Below are the code and all the weights of a small trained network. Each question names an input and a class and asks about switching units off, where a switched-off unit gives its printed mean instead of its output.

import numpy as np


def w(rows, s, z=0):
    codes = np.array(rows[::2]) - 128.0
    scale = np.full(codes.shape[1], s)
    scale[-1] = z or s
    return codes * scale


def f(y):
    return np.maximum(y, 0)


def log_softmax(a):
    a = a - a.max(-1, keepdims=True)
    return a - np.log(np.exp(a).sum(-1, keepdims=True))


def net(x, mask):
    res = np.array(x, float).reshape(1, 7) / 4 @ E
    y = f(res @ A[0][:, :-1].T + A[0][:, -1])
    res = res + np.where(mask, y, B[0][:, -1]) @ B[0][:, :-1]
    return log_softmax(res[-1] @ U[:, :-1].T + U[:, -1])


A, B = {}, {}
E = w([
[167,161,220,99,8,95,127,53,191,106,135],'x0',
[140,125,122,155,127,138,110,120,114,138,131],'x1',
[127,130,123,130,122,130,129,128,125,138,130],'x2',
[143,136,95,125,164,62,120,143,199,178,172],'x3',
[33,150,134,141,149,40,156,84,116,121,143],'x4',
[129,140,164,114,193,123,123,117,124,209,60],'x5',
[179,131,130,106,132,75,211,131,84,121,143],'x6',
],0.014)
A[0] = w([
[122,101,58,142,38,144,127,113,159,21,163,68],'n1',
[101,132,166,102,101,187,122,67,47,117,111,51],'n2',
[254,71,152,75,110,213,131,221,174,148,133,98],'n3',
[45,116,156,144,138,50,137,65,100,126,137,254],'n4',
[184,215,218,88,53,115,86,40,160,133,165,60],'n5',
[113,153,110,123,72,162,146,113,104,143,46,164],'n6',
[33,148,163,155,128,198,43,152,227,122,129,165],'n7',
[84,83,38,157,54,109,155,110,155,84,140,96],'n8',
[237,148,128,122,173,102,219,89,97,102,149,134],'n9',
[197,168,68,74,163,64,36,81,195,206,228,55],'n10',
[106,116,227,140,152,156,170,71,155,225,37,50],'n11',
],0.0079,0.0024)
B[0] = w([
[140,77,93,74,125,123,97,113,207,178,106,201],'n1',
[80,82,187,91,184,126,173,136,111,95,176,168],'n2',
[161,246,166,131,163,87,66,56,114,89,149,220],'n3',
[106,176,92,161,105,114,85,85,61,166,155,202],'n4',
[116,170,90,157,164,216,118,214,115,128,200,250],'n5',
[127,57,170,172,57,112,128,90,115,90,228,160],'n6',
[123,130,105,220,2,82,167,157,92,115,82,197],'n7',
[140,129,102,71,165,190,104,85,206,139,113,175],'n8',
[193,127,131,160,16,181,170,138,138,151,68,193],'n9',
[87,37,187,96,118,71,96,157,68,37,129,201],'n10',
[230,54,68,93,164,135,65,117,181,175,96,195],'n11',
],0.0094,0.017)
U = w([
[129,215,132,153,147,85,89,26,124,143,133,195],'0',
[129,161,89,152,186,183,124,245,115,159,146,155],'1',
[174,63,95,95,149,127,92,72,214,187,86,4],'2',
[169,136,134,195,60,99,172,141,145,138,64,214],'3',
[115,52,219,100,147,91,132,116,104,77,149,50],'4',
],0.012,0.0039)

Each question gives the input, the list of numbers given to net, and the class t.
The units are the neurons (one row each of A and B). Each row of codes is followed by its name. A weight is (code - 128) times the scale printed after its matrix; where a second scale follows, it is the last column's (A, B and U).
mask holds one flag per neuron, in row order. A switched-off neuron (its flag False) gives its mean, the last column of its row in B, instead of its output. The means were averaged over made-up inputs and are rounded, as every weight is.
A unit's drop is (log p(t) with every unit on - log p(t) with that unit switched off) / (log p(t) with every unit on - log p(t) with every unit switched off).
The circuit of an input: a set's keep is (log p(t) with only the set's units on - log p(t) with every unit switched off) / (log p(t) with every unit on - log p(t) with every unit switched off). Starting from all 11 units, units are removed one at a time, each time the one whose removal leaves the highest keep (on an exact tie, the one counted first), for as long as the keep stays at least 0.8.
circuit, biggest first: the units of the circuit, biggest drop first
k most important neurons: the k neurons with the biggest drops, biggest first
drop when u is switched off: that unit's drop, to one decimal
input [-1,-4,7,2,3,-3,-5], class 3: 3 most important neurons => n7; n3; n5
input [8,-3,-1,-8,-3,5,-5], class 1: 3 most important neurons => n5; n10; n11
input [4,-8,7,6,-1,-5,-2], class 4: circuit, biggest first => n10
input [2,8,-2,-3,-4,6,-7], class 3: 4 most important neurons => n7; n1; n8; n6
input [-7,-5,2,3,-7,1,-1], class 0: circuit, biggest first => n3; n5
input [-6,2,4,-3,7,-4,4], class 0: 2 most important neurons => n5; n4
input [-1,2,-1,-6,3,2,5], class 4: 2 most important neurons => n2; n7
input [5,-8,8,3,-6,5,6], class 0: 3 most important neurons => n3; n7; n1
input [7,0,-8,-3,-3,-8,-2], class 2: 2 most important neurons => n1; n8
input [2,-1,-3,7,4,-2,6], class 4: 3 most important neurons => n10; n7; n3
input [-6,4,7,1,-1,-5,-8], class 3: 2 most important neurons => n7; n5
input [8,2,-1,5,-5,-8,-2], class 1: 2 most important neurons => n5; n11
input [-5,4,8,4,2,-8,6], class 2: circuit, biggest first => n5; n8
input [-4,-1,-2,-2,5,-2,-5], class 0: circuit, biggest first => n5
input [-4,2,8,-2,-1,0,-8], class 3: drop when n5 is switched off => 0.2
input [4,-3,7,-3,-6,5,4], class 0: drop when n7 is switched off => 0.1
input [5,-1,-5,6,-6,6,5], class 0: drop when n5 is switched off => 0.1
